Here is a tiny trained network, its code and every weight. The questions are about switching its units off for an input and a class, where a switched-off unit gives its printed mean instead of its output.

import numpy as np


def w(rows, s, z=0):
    codes = np.array(rows[::2]) - 128.0
    scale = np.full(codes.shape[1], s)
    scale[-1] = z or s
    return codes * scale


def f(y):
    return np.maximum(y, 0)


def log_softmax(a):
    a = a - a.max(-1, keepdims=True)
    return a - np.log(np.exp(a).sum(-1, keepdims=True))


def net(x, mask):
    res = np.array(x, float).reshape(1, 5) / 4 @ E
    y = f(res @ A[0][:, :-1].T + A[0][:, -1])
    res = res + np.where(mask, y, B[0][:, -1]) @ B[0][:, :-1]
    return log_softmax(res[-1] @ U[:, :-1].T + U[:, -1])


A, B = {}, {}
E = w([
[157,134,160,42,224],'x0',
[51,10,100,82,119],'x1',
[74,113,184,198,205],'x2',
[127,130,128,127,128],'x3',
[130,127,129,129,128],'x4',
],0.014)
A[0] = w([
[109,126,103,190,76,195],'N0',
[126,126,147,117,159,114],'N1',
[82,43,105,96,119,164],'N2',
[170,135,94,69,72,200],'N3',
[92,94,130,99,143,129],'N4',
[120,111,143,81,153,113],'N5',
[136,176,172,177,153,140],'N6',
[132,140,141,170,130,133],'N7',
[92,116,180,178,169,136],'N8',
[88,128,109,139,105,127],'N9',
[169,135,90,73,78,196],'N10',
[111,122,109,194,68,203],'N11',
[137,130,133,151,80,173],'N12',
[114,113,149,111,176,115],'N13',
[101,72,124,93,110,153],'N14',
[151,134,152,47,202,136],'N15',
[100,83,113,107,114,165],'N16',
[155,131,157,49,199,139],'N17',
[195,255,151,178,137,254],'N18',
[175,166,160,122,169,114],'N19',
[144,114,110,89,121,136],'N20',
[79,117,180,193,185,138],'N21',
[165,157,131,132,98,157],'N22',
[145,156,143,112,145,109],'N23',
[97,91,130,104,118,134],'N24',
],0.015,0.0098)
B[0] = w([
[116,128,139,177,68,181],'N0',
[134,140,116,126,146,148],'N1',
[79,120,128,137,137,196],'N2',
[101,153,212,96,119,189],'N3',
[111,138,102,134,144,164],'N4',
[118,153,109,118,154,158],'N5',
[170,119,119,144,131,179],'N6',
[147,129,117,141,118,152],'N7',
[146,112,47,162,144,179],'N8',
[114,113,132,134,121,148],'N9',
[108,154,217,99,118,186],'N10',
[116,123,148,176,60,186],'N11',
[124,138,148,145,98,160],'N12',
[130,145,94,132,152,160],'N13',
[90,128,140,133,146,173],'N14',
[139,141,106,76,193,198],'N15',
[99,125,142,136,140,169],'N16',
[138,122,122,77,182,198],'N17',
[249,137,150,116,92,251],'N18',
[156,110,125,112,140,174],'N19',
[111,131,136,111,141,153],'N20',
[145,93,36,177,138,192],'N21',
[140,141,146,119,99,165],'N22',
[139,114,129,113,133,150],'N23',
[96,130,126,131,142,160],'N24',
],0.019,0.027)
U = w([
[183,212,222,157,24,253],'0',
[4,132,219,170,76,178],'1',
[211,171,200,12,137,78],'2',
[40,175,187,54,199,85],'3',
[227,101,97,251,59,93],'4',
[47,25,75,238,92,195],'5',
[254,83,84,126,190,55],'6',
[77,106,44,135,221,75],'7',
],0.0073,0.0023)

Each question gives the input, the list of numbers given to net, and the class t.
The units are the neurons (one row each of A and B). Each row of codes is followed by its name. A weight is (code - 128) times the scale printed after its matrix; where a second scale follows, it is the last column's (A, B and U).
mask holds one flag per neuron, in row order. A switched-off neuron (its flag False) gives its mean, the last column of its row in B, instead of its output. The means were averaged over made-up inputs and are rounded, as every weight is.
A unit's drop is (log p(t) with every unit on - log p(t) with that unit switched off) / (log p(t) with every unit on - log p(t) with every unit switched off).
top k neurons: the k neurons with the biggest drops, biggest first
drop when u is switched off: that unit's drop, to one decimal
input [-1,0,3,2,-2], class 4: top neuron	N2
input [0,0,7,5,0], class 4: top 2 neurons	N15, N17
input [0,-3,2,4,2], class 4: top 2 neurons	N15, N17
input [0,4,0,-5,-2], class 1: top 2 neurons	N21, N15
input [1,7,7,8,-1], class 7: top 2 neurons	N11, N0
input [0,4,5,0,-3], class 5: top 2 neurons	N15, N17
input [-5,2,3,0,-3], class 5: drop when N18 is switched off	0.6
input [-2,2,-2,0,6], class 1: drop when N18 is switched off	0.4
input [1,2,-3,-6,6], class 3: drop when N11 is switched off	0.1
input [-3,-4,1,6,8], class 4: top 2 neurons	N3, N10
